Each row is followed by its class.
[ -6 -57   6 -74  49  27  23  24   3 -20 -30 -49  -1  -7  12 -41 -26  42
  40  -5  10  12  28  11  23  58 -22  42  -1  65  -4  19  32  28 -38 -31
 -10  24] -> gor
[ 14  44  -5  65 -11  -2 -26 -16  24  17  10 -42  22  -7  51  -5   9 -33
 -16 -53   0  33  26   8  15  59 -18 -30 -56  44  28  28  39 -15 -41   8
 -24 -31] -> Zat
[ 13  43  39  33 -53  18 -13 -44  14  -9  17 -50   8   0  67   6  47 -47
   7 -30  -4   9  24  -4  47  51 -26 -39 -62  24  44  33  39 -10 -34  23
 -25 -19] -> muni
[ 15  47  11  31 -49  18 -30 -51  38  -7  23 -51   5  -6  70  14  28 -54
   1 -35  11  21  25  -1  48  60 -26 -25 -65  30  44  29  38 -11 -18  14
 -19 -18] -> Teb
[-13 -45  -5 -78  59   8  27   4 -14 -22 -25 -57 -23 -18   4 -32 -15  28
  30  -1  21  14  52  32  32  54 -29  31   0  76  13  15  39  19 -28 -26
   3  29] -> Debe
[ 25  44   9   6 -60  17 -32 -40  26  -2  32 -31  11 -12  91  22  21 -40
  -4 -30   9  29  27  17  36  48 -25 -26 -78  34  36  25  19 -14 -32  25
 -12 -30] -> Zat
[ -6  40  32  51 -50  12 -24 -45  15   8  17 -33  -8  -2  64  16  51 -42
  11 -46  11  24  29  11  22  62 -30 -30 -68  30  41  18  31  -4 -34  17
 -24 -30] -> Zat
[ 16  32  -8  43 -27   1 -32 -23  26   5   2 -64  23   3  57  -1  35 -45
  -2 -56   3  33  23  -8  37  60 -22 -28 -45  30  30  27  46 -19 -33  -6
 -42 -30] -> zim
[-20 -36   0 -53  34  25   9   9  -9 -35 -32 -52 -28 -24  33 -33 -23  23
  34   2  23  18  48  35  55  50 -31  30  13  50  -5  27  26  31  -6  14
  -7  50] -> Teb
[ -2 -50  14 -82  50  20  23  29  -5 -31 -33 -54 -23  -9  -3 -44 -29  35
  31  -8  18   4  44  25  36  33 -26  44   6  57  -6  26  45  22 -31 -22
  11  38] -> pata
[ 12  47  16  59 -30  21 -17 -24  35  -5  21 -49 -23  -2  57  21  48 -39
 -15 -42  13  28  14   8  24  37 -24 -27 -33  37  32  12  36  -2  -7  14
 -13 -19] -> Debe
[ -9  32  28  12 -51  20 -30 -53   5   6  25 -41  -1  -7  59  25  44 -50
  -1 -47   6  14  32  -3  37  53 -35 -47 -61  27  60  32  38  -5 -39  19
 -19 -19] -> gis
[  6 -61  11 -74  60  19  23  33  -1 -24 -29 -52   3 -10   1 -36 -30  37
  20   2   0  -6  23   7  14  54 -34  35 -12  72   0  16  42  29 -35 -21
   6  37] -> muni
[-40 -58 -20 -66  55  28  10  -1 -11 -23 -27 -64 -22  -8 -29 -26   3  34
  44 -17  17  22  32  20  31  53 -46  36   1  65   0  19  31  45 -32 -15
 -22  23] -> gis
[ -40  -66  -16 -104   48   37    8  -11  -19  -25  -10  -59  -23  -11
  -33  -16  -21   22   39  -14   19    9   32    5   33   57  -52   36
  -23   65   14   33   40   30  -32   -7  -15   19] -> gis
[-31 -52 -20 -69  55  32   8   5 -13 -24 -23 -51 -18 -10 -21 -32 -20  25
  44 -13  24  26  29  16  24  54 -45  37 -33  59  -8  31  38  26 -26  -9
 -15  13] -> Zat
[  6  52  28  40 -57   2 -35 -37  18   9  12 -32  -4  -8  70  19  40 -43
  -5 -37   3  24  28  12  14  52 -28 -34 -73  36  45  29  27 -12 -33  13
 -15 -20] -> Zat
[ -5  42  33  50 -54  11 -39 -51  34   2   8 -50 -10   5  70   9  55 -45
   2 -38   4  19  39  19  29  51 -36 -41 -63  17  39  36  44 -10 -33   9
 -30 -18] -> zim
[ -6 -63   3 -78  60  27  37  16 -15 -20 -20 -48   6  -5 -17 -54 -28  40
  40 -11  11   7  26  -6  26  75 -26  45 -11  49   4  24  45  21 -49 -36
  -9  10] -> gor
[ 13 -50  12 -74  53  25  27  33  13 -28 -33 -51   6  -6   9 -43 -33  35
  21  -2   4  -5  28  16  18  56 -20  41  -5  61  -3  19  36  31 -31 -13
  -5  36] -> muni
[-33 -58 -24 -71  63  26  20   6   5 -21 -31 -79 -23  -5 -30 -38 -20  14
  41 -21  18  27  22  12  37  37 -42  23  -4  54  -7  45  51  39 -24  -8
 -19  15] -> pata
[  2  43  35  69 -16  20 -32 -22  36  14  15 -24  -8  -9  42  11  27 -43
 -15 -49  20  27   4 -15   6  56 -26 -44 -50  33  26  22  38  -1 -22   9
 -25 -31] -> Zat
[-35 -65 -18 -91  51  41   2  -9 -22 -28 -10 -65 -18 -10 -27 -16 -19  16
  33 -16  22  16  32   5  28  58 -51  35 -32  62  10  35  38  30 -30  -9
 -13  13] -> gis
[ 18  54  -1  28 -58  16 -44 -40  42  -7  14 -54  16   6  56  -6  32 -51
   4 -39   5  29  28   9  40  59 -22 -22 -73  24  40  39  47 -17 -22   8
 -24 -23] -> zim
[ 21  33  20  28 -59  24 -22 -55  35  -9  26 -54   7   3  83  20  34 -52
   2 -30  14  17  27  -3  46  68 -24 -18 -73  22  44  29  37  -6 -20   7
 -28 -21] -> Teb
[ -5 -56  13 -69  66   4  27  26  -3 -15 -33 -51 -25 -14  -2 -46 -21  31
  28 -15  15   4  45  18  34  48 -23  34  22  62  -1  18  49  28 -35 -22
   1  31] -> pata
[-45 -45 -23 -58  51  28  22  -5  -1 -23 -32 -71 -24  -2 -24 -29  -2  19
  46 -12  22  30  34  21  37  50 -43  33 -14  74   0  22  41  31 -16 -13
 -26  23] -> Debe
[   1  -66    7 -114   58   27   39    4   -3  -19  -15  -59    2  -17
    0  -43  -26   33   36   -6   28   -5   39   10   15   66  -31   53
  -17   46    9   24   52   13  -49  -22   -5    9] -> Teb
[-11 -42   3 -55  47   8   3  15  -7 -25 -43 -56 -17 -14   7 -50 -10  35
  40  -7  16  10  56  34  37  53 -27  36  10  61  -4  19  43  15 -33 -29
 -14  31] -> zim
[ 14 -39  14 -43  62   8  12  34  -2 -40 -35 -49 -10 -13  15 -45 -33  36
  22  -6  -1   5  44  20  34  52 -28  23  12  76   1   7  34  27 -29  -6
   0  45] -> muni
[  -5  -64    7 -113   53   32   34   16   -4  -30  -21  -59  -17   -9
   -3  -38  -28   28   34   -2   28    7   30   17   34   44  -30   49
   -5   47   -7   27   47   28  -35  -19    7   24] -> pata
[ 10  45   5  45 -63  23 -49 -45  39 -10  18 -47   2   0  67   8  34 -50
  -1 -30   5  27  28   8  46  48 -31 -30 -67  24  29  42  38 -15 -20  13
 -27 -28] -> zim
[  3  32  35  20 -39  18  -9 -37  32   4  18 -43  -7  -3  61   5  52 -56
   4 -49  11  16  15 -12  47  42 -28 -45 -45   3  39  27  45  11 -31  27
 -14 -31] -> pata
[-22 -26 -13 -55  38   8  -1  -2  -9 -35 -46 -54 -20 -17   7 -37 -18  23
  42 -12  17  37  56  56  56  45 -23  31  22  57 -10  29  22  32 -19  17
 -21  45] -> Rokep
[ -4 -50   4 -57  72  -2   4  10 -12 -23 -36 -46 -20 -21  -5 -39 -30  41
  34  -9  12  15  59  38  39  45 -26  39  20  83  -7  17  45  20 -40 -17
  -8  34] -> Rokep
[ -9 -54  -8 -62  48  26  24  24  -9 -22 -30 -51  -2  -3 -21 -44 -26  41
  44 -11   4  11  17  -2  29  61 -29  42  -6  59  -1  19  33  29 -34 -38
  -5  29] -> gor
[  3  34  45  43 -63  19 -30 -54  19  -8  15 -47 -10  -8  83  26  41 -56
   1 -34  15  13  35  -5  42  59 -29 -33 -61  29  51  35  37 -13 -21  11
 -27 -21] -> Teb
[  1  40  -6  42 -37  22 -26 -49  22   1  29 -35   9  -8  67  10  31 -48
   2 -38  15  40  18  11  43  62 -28 -36 -70  25  28  29  29   1 -26  26
 -23 -39] -> Zat
[-29 -26 -15 -48  40  14  22  17  -3 -27 -40 -60 -27 -18  -7 -53  -9  19
  54  -7  24  30  31  33  59  37 -25  17  36  35 -20  26  25  52 -16  10
   2  46] -> pata
[ 20  48   7  33 -64  11 -46 -34  48   7   6 -44  13   1  52   5  36 -44
  -7 -40  -1  28  23  -1  23  52 -21 -17 -61  40  39  37  43 -27 -24   1
 -40 -33] -> zim
[  -8  -60    5 -106   50   25   39    9   -3  -22  -16  -56  -14  -13
   15  -33  -21   39   24    5   24    5   46   36   19   53  -30   45
  -15   71   14   22   49   22  -33  -19    2   18] -> Debe
[ -3 -22 -11 -58  51   6   9  19   0 -39 -29 -50 -10 -24   9 -50 -30  18
  25   1   3  15  38  28  42  55 -24  13  20  51   4  31  25  31 -20  19
   5  44] -> muni
[  8  32  34  53 -30  24 -42 -42  29 -17  17 -42 -11   4  51  24  30 -46
  -8 -46  14  25  24   3  43  49 -28 -15 -57  39  26  28  43  -4 -19  13
 -23 -24] -> Rokep
[  2  35  29  27 -54  12 -37 -69  11  -2  20 -46   0  -6  64  23  30 -57
   7 -37   8  20  42  12  49  50 -27 -34 -68  35  46  44  42 -15 -39  23
 -28 -31] -> Rokep
[ -11  -49   17 -102   44   30   22    8  -18  -28  -23  -40  -15  -15
    1  -34  -22   40   33  -16   24    6   58   40   28   57  -21   38
   10   54   14   16   31   23  -41  -12   -2   39] -> gis
[ 12  37   5  45 -51  12 -37 -41  40  10  25 -37  10   5  56  18  24 -49
   3 -33 -14  27   9 -24  35  66 -28 -36 -67  42  42  32  33  -7 -25  -4
 -22 -16] -> gor
[-25 -46 -25 -81  52  29   9   1 -11 -28 -21 -56 -19 -11 -26 -32 -27  25
  45 -15  25  29  29  21  22  54 -44  33 -30  56  -3  33  36  22 -29  -6
 -16  13] -> Zat
[-20 -27 -10 -36  36   6  -8   7  -4 -37 -44 -55 -19 -18   3 -36 -21  23
  46 -17  19  39  54  53  49  44 -22  30  24  71  -9  26  20  33 -20  14
 -16  38] -> Rokep
[ 25  39  46  58 -27  32 -24 -25  47 -15  26 -43  -5   3  55  13  25 -49
 -14 -40   5   5  10 -12  30  48 -27 -43 -55  19  27  27  26   6 -19  28
 -13 -19] -> muni
[ -3 -29  -8 -82  31  33  13   5 -16 -45 -27 -63 -23 -27  26 -36 -26  13
  31   0  32  19  46  36  45  52 -20  41   5  29   1  36  19  21  -9  14
  -1  37] -> Teb
[-40 -57 -13 -39  47  36  12   4  -9 -26 -26 -73 -23   7 -20 -35   4  22
  63 -16  10  26  13  -6  32  58 -41  30 -13  58  -3  32  50  38 -20 -27
 -27  17] -> gor
[-30 -51  -8 -40  57  38  16   9   3 -40 -33 -72  -9   3 -13 -35  -8  18
  49 -14  11  21  21   6  46  54 -43  24 -13  61 -15  21  36  40 -21   0
 -29  26] -> muni
[ 18  46  -6  84  -4 -25 -19  -4  32  22   0 -63  13   1  47  -2  34 -34
 -16 -48  -4  31  28   5  20  55 -14 -28 -33  70  34  12  43  -4 -19 -19
 -14  -1] -> Debe
[  8  34  12  54 -22  -9 -38 -23  44  14   0 -55  23   5  56  -8  30 -40
 -11 -46  -2  21  31   0  17  73 -24 -22 -59  46  38  28  56 -12 -37 -13
 -30 -20] -> zim
[  7  32  37  70 -26  25 -24 -22  26   1  20 -35 -10   8  49  12  35 -40
  -4 -50  -2  15   5 -27  31  64 -24 -27 -48  29  37  19  38   2 -20  -4
 -15 -20] -> gor
[ -4 -48  13 -27  65   0   7  40  -5 -15 -45 -40 -18  -9   4 -42 -22  50
  29 -13  -5  18  43  14  15  56 -23  38  25  94  -1   6  36  17 -35 -43
  -9  42] -> gor
[  9  41  -1  61 -12 -15 -11 -14  49  15   5 -57  23  12  45   2  37 -39
 -13 -55   4  32  26   3  23  72 -11 -18 -38  58  37  16  43  -8 -22 -18
 -23 -10] -> Debe
[ -1  40  29  33 -50  15 -17 -46  29   2  14 -50 -12   0  58  10  59 -55
   8 -42   7  18  21   0  48  35 -27 -36 -51  14  36  32  41   2 -29  13
 -14 -27] -> pata
[ 23  38  44  72 -31  23 -20 -39  33  -2  17 -44 -14   3  59  16  39 -42
 -16 -38  15  11  21 -10  19  63 -25 -26 -51  12  32  19  37  -6 -21  -4
 -25 -14] -> Teb
[-23 -38   0 -24  38  26   4  15  -2 -39 -40 -68 -31 -21  34 -33 -12  24
  40  -3  25  23  46  38  46  46 -31  29  13  57 -10  22  23  42  -5   9
 -14  40] -> Teb
[  7  42   1  44 -52  10 -46 -54  34 -14  19 -45   7  -1  62  15  30 -50
   6 -45   4  40  37  18  60  53 -22 -19 -52  46  35  37  38  -7 -22  32
 -34 -33] -> Rokep
[  0 -49  -2 -64  61  18  21  22  -5 -15 -39 -55  -9  -7 -16 -44 -20  47
  39  -6   0   9  25  11  11  52 -24  48  -5  75   0  11  36  21 -44 -53
  -5  27] -> gor
[  7  33  10  61 -12   6 -15 -16  42  12  -3 -64  15   9  30  -9  35 -47
  -1 -56   5  25   4 -18  38  49 -18 -29 -51  39  26  24  49  14 -26 -16
 -21 -23] -> pata
[   6  -61    7 -113   57   16   37   22   -2  -16  -17  -52   -5  -13
   12  -34  -33   41   22    3   21    2   48   25   15   52  -27   48
  -14   79   11   15   47   12  -37  -28    8   28] -> Debe
[  9  26  32  53 -25  30 -13 -44  26  -6  24 -46 -12  -5  50  13  34 -52
 -10 -44  23   8  13 -27  43  70 -24 -28 -43   3  36  33  42  -1 -15   9
 -32 -33] -> Teb
[ 27  42  13  96  -2 -14 -23   4  31  10 -12 -59  29   4  49  -7  38 -35
 -21 -53 -22  21   8 -23  27  52 -19 -37 -36  56  24  14  38  -2 -31  -7
 -34 -13] -> muni
[ -3 -68  12 -88  65  28  34  28   0 -21 -30 -56 -11  -4 -10 -49 -26  33
  28 -14  19   2  36  10  26  44 -27  44  -7  52  -5  27  58  29 -37 -28
   1  22] -> pata
[ -2  42  25  77 -24  18 -28 -28  35   4  19 -29  -9  -3  37   7  34 -36
  -5 -45  18  26   8  -6  19  56 -23 -34 -50  28  23  27  36   4 -20   6
 -25 -35] -> Zat
[ -3  32  44  42 -38  32 -24 -41  26  -2  29 -29 -10   1  44  24  43 -37
  -8 -46  17  10  17  -9  27  45 -23 -36 -41  19  39  19  29   6 -26  12
 -26 -28] -> gis
[-20 -40  -9 -48  51  20   9   4  -1 -30 -34 -58 -19 -27  16 -39 -22  23
  38  -6  22  20  45  31  42  51 -34  20  13  59   1  22  32  31 -21   4
  -9  32] -> Teb
[ 16  35   7  37 -46  13 -44 -49  27 -11  18 -48   2  -4  65  19  25 -42
  -6 -37  -2  27  31  19  40  43 -26 -14 -64  48  39  34  43  -7 -29  20
 -21 -32] -> Rokep
[-17 -44 -14 -74  52  37  21   4  11 -37 -25 -71  -2  -3 -21 -36 -19  16
  44  -8  14  15  16  12  32  55 -34  30 -15  54  -5  33  36  32 -25  -2
 -20  20] -> muni
